Below is a small trained network, with its code and all its weights. Each question gives an input and a target symbol and asks what happens when units are switched off, that is, made to give their printed mean instead of their output.

import numpy as np


def w(rows, s, z=0):
    codes = np.array(rows[::2]) - 128.0
    scale = np.full(codes.shape[1], s)
    scale[-1] = z or s
    return codes * scale


def norm(h):
    return h / np.sqrt((h * h).mean(-1, keepdims=True) + 1e-5)


def f(y):
    return np.maximum(y, 0)


def softmax(a):
    e = np.exp(a - a.max(-1, keepdims=True))
    return e / e.sum(-1, keepdims=True)


def log_softmax(a):
    a = a - a.max(-1, keepdims=True)
    return a - np.log(np.exp(a).sum(-1, keepdims=True))


def net(x, mask):
    ids = ['ΨΩβγδζηλμξστ'.index(c) for c in x.split()]
    T = len(ids)
    res = E[ids] + P[:T]
    u = 0
    for l in range(2):
        q, k, v = (norm(res) @ M[l].T for M in (Q, K, V))
        z = softmax(np.where(np.tri(T) > 0, q @ k.T / 2**0.5, -1e9)) @ v
        res = res + np.where(mask[u], z, O[l][:, -1]) @ O[l][:, :-1]
        u += 1
        y = f(norm(res) @ A[l][:, :-1].T + A[l][:, -1])
        res = res + np.where(mask[u : u + 4], y, B[l][:, -1]) @ B[l][:, :-1]
        u += 4
    return log_softmax(norm(res)[-1] @ U[:, :-1].T + U[:, -1])


Q, K, V, O, A, B = {}, {}, {}, {}, {}, {}
E = w([
[68,147,201,141,136],'Ψ',
[183,65,189,221,60],'Ω',
[93,182,80,159,92],'β',
[162,101,164,1,136],'γ',
[81,177,117,153,102],'δ',
[198,67,156,168,72],'ζ',
[102,111,253,67,158],'η',
[228,54,159,94,89],'λ',
[146,154,67,77,97],'μ',
[168,88,143,199,72],'ξ',
[137,134,153,56,130],'σ',
[73,174,137,166,110],'τ',
],0.012)
P = w([
[88,64,61,153,220],'0',
[170,105,153,201,41],'1',
[113,17,111,197,83],'2',
[142,195,132,129,117],'3',
[126,172,153,130,41],'4',
[154,131,100,180,202],'5',
[56,95,107,102,80],'6',
[60,31,88,144,113],'7',
[178,210,146,148,102],'8',
[89,108,140,125,9],'9',
[203,175,111,196,214],'10',
[118,157,120,121,78],'11',
[68,49,85,168,142],'12',
],0.016)
Q[0] = w([
[187,131,189,145,3],'L0H0',
[201,12,128,216,106],'L0H0',
],0.037)
K[0] = w([
[61,38,93,122,141],'L0H0',
[124,82,76,155,254],'L0H0',
],0.049)
V[0] = w([
[212,91,79,51,108],'L0H0',
[133,165,1,163,86],'L0H0',
],0.045)
O[0] = w([
[31,62,143,155,85,236],'L0H0',
[70,181,135,136,3,254],'L0H0',
],0.035,0.012)
A[0] = w([
[210,191,169,156,236,111],'L0N0',
[99,119,131,1,138,253],'L0N1',
[205,61,128,168,205,43],'L0N2',
[40,167,210,156,34,229],'L0N3',
],0.028,0.0034)
B[0] = w([
[142,51,53,54,22,171],'L0N0',
[97,153,100,205,93,139],'L0N1',
[179,218,137,236,217,168],'L0N2',
[70,150,2,122,173,252],'L0N3',
],0.024,0.033)
Q[1] = w([
[183,129,130,111,80],'L1H0',
[62,254,129,171,135],'L1H0',
],0.041)
K[1] = w([
[180,143,116,73,60],'L1H0',
[5,197,88,85,120],'L1H0',
],0.034)
V[1] = w([
[183,52,179,85,158],'L1H0',
[250,17,67,178,44],'L1H0',
],0.021)
O[1] = w([
[56,46,152,93,51,8],'L1H0',
[9,108,29,22,98,126],'L1H0',
],0.014,0.015)
A[1] = w([
[252,200,174,19,165,200],'L1N0',
[123,35,202,54,225,1],'L1N1',
[125,234,93,174,176,206],'L1N2',
[151,220,195,27,41,130],'L1N3',
],0.036,0.0041)
B[1] = w([
[64,101,222,70,71,207],'L1N0',
[108,254,94,204,140,189],'L1N1',
[184,77,194,122,98,252],'L1N2',
[76,184,74,177,247,186],'L1N3',
],0.04,0.022)
U = w([
[104,88,157,51,118,238],'Ψ',
[143,153,4,70,155,112],'Ω',
[176,255,40,121,126,1],'β',
[90,163,137,209,191,122],'γ',
[109,200,221,137,100,78],'δ',
[152,82,54,141,141,154],'ζ',
[157,140,84,86,208,225],'η',
[17,28,138,112,186,120],'λ',
[62,159,124,145,20,98],'μ',
[204,165,100,135,86,154],'ξ',
[110,77,206,164,124,182],'σ',
[47,199,105,47,194,65],'τ',
],0.013,0.0047)

Each question gives the input, a string of symbols that net reads in full, and the target symbol t.
The units are the heads (2 rows each of Q, K, V and O) and the neurons (one row each of A and B). Each row of codes is followed by its name. A weight is (code - 128) times the scale printed after its matrix; where a second scale follows, it is the last column's (O, A, B and U).
mask holds one flag per unit, layer by layer, with each layer's heads first. A switched-off unit (its flag False) gives its mean, the last column of its rows in O or B, instead of its output. The means were averaged over made-up inputs and are rounded, as every weight is.
A unit's drop is (log p(t) with every unit on - log p(t) with that unit switched off) / (log p(t) with every unit on - log p(t) with every unit switched off).
The circuit of an input: a set's keep is (log p(t) with only the set's units on - log p(t) with every unit switched off) / (log p(t) with every unit on - log p(t) with every unit switched off). Starting from all 10 units, units are removed one at a time, each time the one whose removal leaves the highest keep (on an exact tie, the one counted first), for as long as the keep stays at least 0.8.
circuit, biggest first: the units of the circuit, biggest drop first
unit that matters most: the unit with the biggest drop
top k neurons: the k neurons with the biggest drops, biggest first
top k neurons in layer l: the k neurons of layer l with the biggest drops, biggest first
input λ μ μ μ σ λ τ δ τ γ μ μ, target γ: circuit, biggest first : L0H0, L0N3, L1N1
input μ Ω μ μ μ μ τ λ μ, target τ: top neuron : L1N3
input ξ γ γ τ λ, target ξ: circuit, biggest first : L1N2, L0H0, L1N0
input Ψ Ψ μ τ μ μ γ μ σ, target γ: circuit, biggest first : L0H0, L1N1, L0N3
input λ μ λ Ψ γ Ψ, target Ψ: circuit, biggest first : L0H0, L1N0, L0N0
input Ψ μ δ μ τ, target δ: top 4 neurons : L1N2, L1N0, L0N0, L1N3
input τ λ γ τ ξ Ω Ω σ, target Ω: circuit, biggest first : L0N0, L0H0
input Ψ τ γ γ μ δ τ μ, target δ: circuit, biggest first : L0H0, L1N0, L1N2
input γ γ Ω μ γ μ μ λ, target γ: top 2 neurons : L1N1, L0N3
input μ μ Ω ξ μ μ τ β Ω τ η λ Ψ, target η: top 2 neurons : L0N0, L0N2
input μ μ μ γ ξ μ τ μ μ γ β η μ, target β: top 3 neurons in layer 1 : L1N3, L1N0, L1N2
input Ω δ γ μ ξ, target Ω: top 2 neurons : L0N0, L1N0
input μ δ γ μ γ Ψ μ η μ Ψ ξ σ, target Ψ: top 3 neurons : L1N0, L0N0, L0N3
input γ η τ τ, target η: unit that matters most : L0H0
input β δ τ Ψ μ δ λ, target β: circuit, biggest first : L0H0, L1N0
input μ γ μ γ η γ γ δ μ σ μ γ, target σ: top 2 neurons : L0N0, L0N1
input ξ μ μ μ τ ξ, target ξ: top 3 neurons : L1N2, L1N0, L0N3
input μ μ μ λ δ γ τ Ψ Ψ, target τ: top 4 neurons : L1N3, L0N0, L1N0, L0N3
input Ψ Ψ ζ μ μ Ψ Ω β, target Ψ: top 3 neurons : L1N0, L0N0, L0N3
input μ ζ ζ Ψ μ λ σ γ β ξ Ω τ, target ξ: unit that matters most : L1N2
input λ δ τ μ β γ σ τ η, target σ: top 3 neurons : L0N2, L0N0, L1N2
input μ μ δ σ τ Ψ γ μ μ Ψ ζ Ψ σ, target ζ: top 3 neurons in layer 0 : L0N3, L0N0, L0N2
input Ω γ μ μ ξ τ Ψ δ, target τ: top 4 neurons : L1N3, L0N0, L1N0, L0N3
input Ψ μ Ψ Ψ η μ μ Ψ Ψ Ψ β δ, target Ψ: top 2 neurons : L1N0, L0N0
input Ψ Ω Ψ ξ η γ ξ μ τ δ τ μ η, target τ: top 2 neurons : L1N3, L0N0
input μ τ ζ β Ψ Ψ μ, target Ψ: top 2 neurons : L1N0, L0N0
input ξ μ τ μ γ μ μ μ λ Ω μ δ, target Ω: unit that matters most : L0N0
input Ω ξ γ μ τ, target γ: top 2 neurons in layer 0 : L0N3, L0N0
input γ μ μ ζ μ ζ γ Ψ, target ζ: top 3 neurons in layer 1 : L1N0, L1N2, L1N1
